Here is a tiny trained network, its code and every weight. The questions are about switching its units off for an input and a class, where a switched-off unit gives its printed mean instead of its output.

import numpy as np


def w(rows, s, z=0):
    codes = np.array(rows[::2]) - 128.0
    scale = np.full(codes.shape[1], s)
    scale[-1] = z or s
    return codes * scale


def norm(h):
    return h / np.sqrt((h * h).mean(-1, keepdims=True) + 1e-5)


def f(y):
    return np.maximum(y, 0)


def log_softmax(a):
    a = a - a.max(-1, keepdims=True)
    return a - np.log(np.exp(a).sum(-1, keepdims=True))


def net(x, mask):
    res = np.array(x, float).reshape(1, 6) / 4 @ E
    u = 0
    for l in range(4):
        y = f(norm(res) @ A[l][:, :-1].T + A[l][:, -1])
        res = res + np.where(mask[u : u + 3], y, B[l][:, -1]) @ B[l][:, :-1]
        u += 3
    return log_softmax(norm(res)[-1] @ U[:, :-1].T + U[:, -1])


A, B = {}, {}
E = w([
[63,128,124,125,129,188,186,141],'x0',
[89,168,149,163,160,81,146,172],'x1',
[154,53,93,92,121,118,60,172],'x2',
[142,168,119,166,6,139,83,140],'x3',
[84,106,184,149,103,86,148,111],'x4',
[58,144,168,128,109,142,42,73],'x5',
],0.011)
A[0] = w([
[161,76,80,141,63,172,98,253,84],'L0N1',
[7,116,178,138,187,129,58,22,5],'L0N2',
[49,91,128,87,133,173,116,98,69],'L0N3',
],0.011,0.0026)
B[0] = w([
[71,72,2,25,140,29,116,75,234],'L0N1',
[52,203,82,70,213,58,88,11,254],'L0N2',
[58,209,190,124,69,168,124,129,187],'L0N3',
],0.0066,0.0075)
A[1] = w([
[241,80,100,133,89,134,4,147,3],'L1N1',
[137,76,163,135,152,82,166,178,9],'L1N2',
[58,18,199,128,206,153,3,128,187],'L1N3',
],0.015,0.0017)
B[1] = w([
[127,73,7,114,41,133,114,128,251],'L1N1',
[177,62,152,167,94,153,107,147,186],'L1N2',
[181,180,217,67,104,102,143,147,255],'L1N3',
],0.015,0.0073)
A[2] = w([
[137,133,201,166,146,116,233,187,56],'L2N1',
[173,195,88,154,236,165,121,85,255],'L2N2',
[150,101,75,128,122,101,5,229,114],'L2N3',
],0.017,0.0028)
B[2] = w([
[172,79,184,246,139,186,115,222,203],'L2N1',
[166,224,184,86,5,103,234,96,186],'L2N2',
[113,156,11,92,211,23,52,137,245],'L2N3',
],0.011)
A[3] = w([
[145,143,78,20,125,180,100,166,4],'L3N1',
[116,44,62,129,170,105,250,158,196],'L3N2',
[215,129,54,148,36,182,132,133,145],'L3N3',
],0.017,0.0012)
B[3] = w([
[119,53,158,160,43,71,149,176,254],'L3N1',
[151,184,246,60,148,141,146,125,228],'L3N2',
[163,102,16,41,122,149,178,71,254],'L3N3',
],0.012,0.009)
U = w([
[148,207,218,39,118,91,148,50,245],'0',
[64,191,158,196,92,196,72,48,15],'1',
[166,112,103,167,215,87,115,128,2],'2',
[199,158,110,152,74,222,199,112,70],'3',
[153,50,6,66,98,66,92,130,216],'4',
[138,67,125,131,161,167,104,51,27],'5',
[200,70,235,173,117,161,186,207,75],'6',
],0.011,0.0046)

Each question gives the input, the list of numbers given to net, and the class t.
The units are the neurons (one row each of A and B). Each row of codes is followed by its name. A weight is (code - 128) times the scale printed after its matrix; where a second scale follows, it is the last column's (A, B and U).
mask holds one flag per neuron, layer by layer. A switched-off neuron (its flag False) gives its mean, the last column of its row in B, instead of its output. The means were averaged over made-up inputs and are rounded, as every weight is.
A unit's drop is (log p(t) with every unit on - log p(t) with that unit switched off) / (log p(t) with every unit on - log p(t) with every unit switched off).
The circuit of an input: a set's keep is (log p(t) with only the set's units on - log p(t) with every unit switched off) / (log p(t) with every unit on - log p(t) with every unit switched off). Starting from all 12 units, units are removed one at a time, each time the one whose removal leaves the highest keep (on an exact tie, the one counted first), for as long as the keep stays at least 0.8.
circuit, biggest first: the units of the circuit, biggest drop first
most important unit: the unit with the biggest drop
top k neurons: the k neurons with the biggest drops, biggest first
k most important neurons of layer l: the k neurons of layer l with the biggest drops, biggest first
drop when u is switched off: that unit's drop, to one decimal
input [5,-2,-2,2,3,-5], class 6: circuit, biggest first => [L1N1 L2N1]
input [-4,0,-7,0,-3,-8], class 6: 2 most important neurons of layer 0 => [L0N2 L0N1]
input [8,7,-2,7,-1,2], class 3: circuit, biggest first => [L2N3]
input [-5,-8,-8,6,6,3], class 1: top 4 neurons => [L1N1 L1N3 L3N2 L2N2]
input [-3,1,-6,8,2,-1], class 3: top 4 neurons => [L2N3 L1N1 L0N1 L0N2]
input [8,2,-7,7,5,6], class 1: circuit, biggest first => [L1N3 L3N3]
input [6,1,-6,2,0,-7], class 6: circuit, biggest first => [L2N1 L1N1]
input [8,7,-5,-2,-4,1], class 3: top 4 neurons => [L2N2 L0N1 L2N1 L1N3]
input [3,7,-7,4,5,1], class 1: top 2 neurons => [L1N3 L3N1]
input [5,4,1,4,6,-2], class 6: top 2 neurons => [L1N1 L0N2]
input [-1,6,5,-6,1,1], class 6: top 2 neurons => [L1N3 L2N1]
input [-5,-8,-6,1,6,-7], class 3: top 2 neurons => [L3N3 L1N1]
input [2,-3,8,-2,1,4], class 0: 2 most important neurons of layer 1 => [L1N3 L1N1]
input [2,-6,8,2,5,7], class 0: most important unit => L1N3
input [2,0,-2,-2,-8,-4], class 0: 2 most important neurons of layer 1 => [L1N1 L1N3]
input [6,-8,0,-3,-7,-6], class 0: top 2 neurons => [L3N2 L1N1]
input [3,-2,7,-7,-3,0], class 6: 2 most important neurons of layer 1 => [L1N3 L1N1]
input [3,-4,-1,-3,2,-7], class 6: top 3 neurons => [L1N1 L2N1 L0N2]
input [7,7,3,0,0,4], class 0: drop when L0N2 is switched off => 0.4
input [7,7,7,-5,-5,5], class 0: drop when L0N2 is switched off => 0.1
input [-6,-5,-7,-6,-4,-8], class 3: most important neuron of layer 0 => [L0N2]
input [8,-4,6,-3,-4,-8], class 0: drop when L0N2 is switched off => -0.2
input [-2,8,3,4,4,4], class 0: drop when L0N2 is switched off => 0.1
